Below is a small trained network, with its code and all its weights. Each question gives an input and a target symbol and asks what happens when units are switched off, that is, made to give their printed mean instead of their output.

import numpy as np


def w(rows, s, z=0):
    codes = np.array(rows[::2]) - 128.0
    scale = np.full(codes.shape[1], s)
    scale[-1] = z or s
    return codes * scale


def softmax(a):
    e = np.exp(a - a.max(-1, keepdims=True))
    return e / e.sum(-1, keepdims=True)


def log_softmax(a):
    a = a - a.max(-1, keepdims=True)
    return a - np.log(np.exp(a).sum(-1, keepdims=True))


def net(x, mask):
    ids = ['ΣΦαβδζθμ'.index(c) for c in x.split()]
    T = len(ids)
    res = E[ids] + P[:T]
    u = 0
    for l in range(3):
        r = res
        for j in range(2):
            rows = slice(3 * j, 3 * j + 3)
            q, k, v = (r @ M[l][rows].T for M in (Q, K, V))
            z = softmax(np.where(np.tri(T) > 0, q @ k.T / 3**0.5, -1e9)) @ v
            o = O[l][rows]
            res = res + np.where(mask[u + j], z, o[:, -1]) @ o[:, :-1]
        u += 2
    return log_softmax(res[-1] @ U[:, :-1].T + U[:, -1])


Q, K, V, O = {}, {}, {}, {}
E = w([
[221,47,93,237],'Σ',
[142,169,253,97],'Φ',
[145,159,142,155],'α',
[196,208,93,168],'β',
[100,47,147,80],'δ',
[53,255,178,189],'ζ',
[132,167,121,217],'θ',
[93,118,136,32],'μ',
],0.0093)
P = w([
[57,128,106,127],'0',
[204,96,149,82],'1',
[182,44,174,144],'2',
[182,229,60,126],'3',
[62,223,169,202],'4',
[254,70,170,204],'5',
[73,75,96,125],'6',
],0.01)
Q[0] = w([
[117,129,170,87],'0.h0',
[129,96,49,36],'0.h0',
[59,184,96,174],'0.h0',
[71,111,4,151],'0.h1',
[54,141,174,98],'0.h1',
[138,45,169,175],'0.h1',
],0.017)
K[0] = w([
[91,123,106,145],'0.h0',
[76,84,128,14],'0.h0',
[150,144,73,119],'0.h0',
[182,119,1,104],'0.h1',
[86,134,114,54],'0.h1',
[118,36,139,146],'0.h1',
],0.019)
V[0] = w([
[131,121,3,108],'0.h0',
[100,171,153,165],'0.h0',
[185,147,177,153],'0.h0',
[184,134,168,94],'0.h1',
[134,106,62,152],'0.h1',
[181,142,71,81],'0.h1',
],0.016)
O[0] = w([
[68,122,248,133,135],'0.h0',
[98,72,89,119,125],'0.h0',
[115,163,50,138,253],'0.h0',
[122,131,109,80,161],'0.h1',
[140,163,204,136,203],'0.h1',
[96,180,141,125,127],'0.h1',
],0.014,0.0058)
Q[1] = w([
[99,9,137,143],'1.h0',
[122,169,52,160],'1.h0',
[54,176,173,159],'1.h0',
[118,212,141,99],'1.h1',
[198,230,106,217],'1.h1',
[101,160,89,193],'1.h1',
],0.011)
K[1] = w([
[189,34,188,107],'1.h0',
[154,197,184,92],'1.h0',
[23,115,109,110],'1.h0',
[195,160,163,155],'1.h1',
[211,248,80,202],'1.h1',
[135,184,120,84],'1.h1',
],0.011)
V[1] = w([
[185,70,168,169],'1.h0',
[73,121,144,11],'1.h0',
[227,206,151,81],'1.h0',
[210,81,153,45],'1.h1',
[1,84,106,204],'1.h1',
[115,65,101,43],'1.h1',
],0.0076)
O[1] = w([
[187,50,209,103,141],'1.h0',
[125,255,90,179,39],'1.h0',
[171,57,93,194,195],'1.h0',
[95,117,77,70,76],'1.h1',
[175,61,235,187,68],'1.h1',
[73,86,139,91,3],'1.h1',
],0.0073,0.0071)
Q[2] = w([
[79,157,98,212],'2.h0',
[176,172,140,69],'2.h0',
[130,149,126,52],'2.h0',
[196,51,36,145],'2.h1',
[246,155,194,125],'2.h1',
[254,246,67,52],'2.h1',
],0.009)
K[2] = w([
[165,164,118,126],'2.h0',
[98,123,154,66],'2.h0',
[95,131,139,98],'2.h0',
[217,148,80,126],'2.h1',
[153,83,147,193],'2.h1',
[179,133,63,250],'2.h1',
],0.014)
V[2] = w([
[254,109,120,66],'2.h0',
[138,46,135,145],'2.h0',
[80,162,122,129],'2.h0',
[50,84,168,168],'2.h1',
[162,159,70,155],'2.h1',
[114,178,97,86],'2.h1',
],0.015)
O[2] = w([
[216,94,3,203,254],'2.h0',
[11,124,172,172,191],'2.h0',
[159,137,115,74,33],'2.h0',
[136,176,2,141,52],'2.h1',
[36,128,197,128,247],'2.h1',
[81,34,94,143,2],'2.h1',
],0.0083,0.0085)
U = w([
[145,179,62,184,11],'Σ',
[147,54,91,86,148],'Φ',
[125,150,143,112,181],'α',
[203,134,120,3,255],'β',
[38,188,74,157,65],'δ',
[245,83,229,202,129],'ζ',
[181,130,115,99,139],'θ',
[97,214,214,91,93],'μ',
],0.0054,0.0038)

Each question gives the input, a string of symbols that net reads in full, and the target symbol t.
The units are the heads (3 rows each of Q, K, V and O). Each row of codes is followed by its name. A weight is (code - 128) times the scale printed after its matrix; where a second scale follows, it is the last column's (O and U).
mask holds one flag per head, layer by layer. A switched-off head (its flag False) gives its mean, the last column of its rows in O, instead of its output. The means were averaged over made-up inputs and are rounded, as every weight is.
A unit's drop is (log p(t) with every unit on - log p(t) with that unit switched off) / (log p(t) with every unit on - log p(t) with every unit switched off).
The circuit of an input: a set's keep is (log p(t) with only the set's units on - log p(t) with every unit switched off) / (log p(t) with every unit on - log p(t) with every unit switched off). Starting from all 6 units, units are removed one at a time, each time the one whose removal leaves the highest keep (on an exact tie, the one counted first), for as long as the keep stays at least 0.8.
units of the circuit, in order: the units of the circuit, biggest drop first
most important unit: the unit with the biggest drop
heads that matter: for each layer, one digit per head in row order, 1 if its drop is at least 0.15 and else 0, layers parted by /
input ζ Φ β, target Φ: most important unit : 0.h0
input Σ Σ Σ ζ ζ, target ζ: heads that matter : 11 / 01 / 00
input Σ Σ Φ μ ζ, target μ: heads that matter : 01 / 10 / 10
input ζ Φ Σ Σ β, target Σ: units of the circuit, in order : [0.h0 2.h1 2.h0]
input Φ μ β, target Φ: heads that matter : 11 / 01 / 01
input β μ β Σ μ, target Σ: units of the circuit, in order : [2.h1 0.h0]
input Σ Σ θ μ, target β: heads that matter : 11 / 00 / 11
input α Σ μ Σ ζ, target Σ: units of the circuit, in order : [2.h1 1.h0 0.h0 0.h1]
input θ Φ α, target Φ: heads that matter : 01 / 01 / 01
input δ β Σ Σ α, target Σ: units of the circuit, in order : [0.h0 2.h1 1.h1]
input Φ μ α, target Φ: units of the circuit, in order : [1.h1 0.h1 2.h1]
input Σ ζ Σ μ Φ μ, target Φ: units of the circuit, in order : [0.h0 1.h1 0.h1]
input μ ζ β Σ Σ, target Σ: units of the circuit, in order : [0.h0 2.h1]
input ζ Φ ζ, target Φ: heads that matter : 11 / 10 / 00
input Σ Σ δ Φ ζ Σ μ, target β: heads that matter : 11 / 10 / 11
input α β Σ Σ β, target Σ: heads that matter : 11 / 01 / 11
input ζ β μ Σ ζ, target Σ: units of the circuit, in order : [2.h1 0.h0]
input Σ Σ Σ ζ β, target ζ: heads that matter : 11 / 01 / 01
input Σ ζ Σ ζ, target δ: units of the circuit, in order : [1.h0 2.h1]
input δ Φ Σ ζ, target δ: heads that matter : 11 / 11 / 01
input α ζ Σ Σ α, target Σ: units of the circuit, in order : [0.h0 2.h1]
input μ θ β μ Σ, target μ: heads that matter : 01 / 10 / 11
input Σ δ μ β β, target β: heads that matter : 11 / 11 / 11
input Σ Φ Σ Σ Σ, target Σ: units of the circuit, in order : [0.h0 2.h1 1.h0 0.h1]
input β β Σ Σ θ, target Σ: units of the circuit, in order : [2.h1 0.h0]
input θ μ β β ζ, target β: heads that matter : 11 / 11 / 11
input Σ Φ ζ, target Φ: heads that matter : 01 / 01 / 01
input Σ Σ Σ β Φ, target β: most important unit : 0.h0
input Σ Φ Σ β Φ α Φ, target Φ: most important unit : 0.h1
